Below is a small trained network, with its code and all its weights. Each question gives an input and a class and asks what happens when units are switched off, that is, made to give their printed mean instead of their output.

import numpy as np


def w(rows, s, z=0):
    codes = np.array(rows[::2]) - 128.0
    scale = np.full(codes.shape[1], s)
    scale[-1] = z or s
    return codes * scale


def f(y):
    return y / 2 * (1 + np.tanh(0.7978845608 * (y + 0.044715 * y**3)))


def log_softmax(a):
    a = a - a.max(-1, keepdims=True)
    return a - np.log(np.exp(a).sum(-1, keepdims=True))


def net(x, mask):
    res = np.array(x, float).reshape(1, 6) / 4 @ E
    y = f(res @ A[0][:, :-1].T + A[0][:, -1])
    res = res + np.where(mask, y, B[0][:, -1]) @ B[0][:, :-1]
    return log_softmax(res[-1] @ U[:, :-1].T + U[:, -1])


A, B = {}, {}
E = w([
[184,82,210,7,97,126,232],'x0',
[175,134,194,103,98,114,187],'x1',
[74,55,136,255,227,62,226],'x2',
[176,70,176,8,100,11,177],'x3',
[111,138,161,131,139,101,91],'x4',
[168,154,52,184,82,151,191],'x5',
],0.0053)
A[0] = w([
[93,76,165,60,152,144,221,123],'N1',
[125,109,120,148,237,110,187,22],'N2',
[116,59,51,124,131,63,58,236],'N3',
[95,67,200,239,171,81,188,63],'N4',
[80,102,145,180,255,93,230,37],'N5',
[37,120,182,71,162,25,44,252],'N6',
],0.0065,0.0026)
B[0] = w([
[102,183,120,181,142,138,186,208],'N1',
[102,173,167,135,23,146,112,166],'N2',
[84,106,149,140,182,112,94,208],'N3',
[50,136,60,117,133,153,107,241],'N4',
[101,186,120,62,94,9,88,241],'N5',
[156,120,96,125,161,115,211,255],'N6',
],0.012,0.0043)
U = w([
[99,62,201,194,213,86,238,253],'0',
[59,198,218,3,98,53,103,3],'1',
],0.0048,0.0024)

Each question gives the input, the list of numbers given to net, and the class t.
The units are the neurons (one row each of A and B). Each row of codes is followed by its name. A weight is (code - 128) times the scale printed after its matrix; where a second scale follows, it is the last column's (A, B and U).
mask holds one flag per neuron, in row order. A switched-off neuron (its flag False) gives its mean, the last column of its row in B, instead of its output. The means were averaged over made-up inputs and are rounded, as every weight is.
A unit's drop is (log p(t) with every unit on - log p(t) with that unit switched off) / (log p(t) with every unit on - log p(t) with every unit switched off).
The circuit of an input: a set's keep is (log p(t) with only the set's units on - log p(t) with every unit switched off) / (log p(t) with every unit on - log p(t) with every unit switched off). Starting from all 6 units, units are removed one at a time, each time the one whose removal leaves the highest keep (on an exact tie, the one counted first), for as long as the keep stays at least 0.8.
units of the circuit, in order: the units of the circuit, biggest drop first
unit that matters most: the unit with the biggest drop
top k neurons: the k neurons with the biggest drops, biggest first
drop when u is switched off: that unit's drop, to one decimal
input [8,-2,-5,5,0,5], class 0: units of the circuit, in order : N5; N1
input [3,0,-4,-8,6,-8], class 0: top 2 neurons : N5; N6
input [0,-8,-5,0,8,-6], class 0: unit that matters most : N6
input [-3,-7,-7,-4,8,-8], class 0: units of the circuit, in order : N6; N5
input [3,-7,-1,1,1,-6], class 0: units of the circuit, in order : N5; N6
input [-5,-8,-3,3,2,-5], class 0: units of the circuit, in order : N6; N5
input [-2,-6,-6,-2,0,-6], class 0: top 3 neurons : N5; N6; N2
input [-4,1,8,6,0,6], class 1: drop when N5 is switched off : 0.4
input [-7,3,-3,4,1,-4], class 0: drop when N2 is switched off : 0.1
input [2,2,7,-7,-7,-2], class 1: drop when N5 is switched off : 0.4
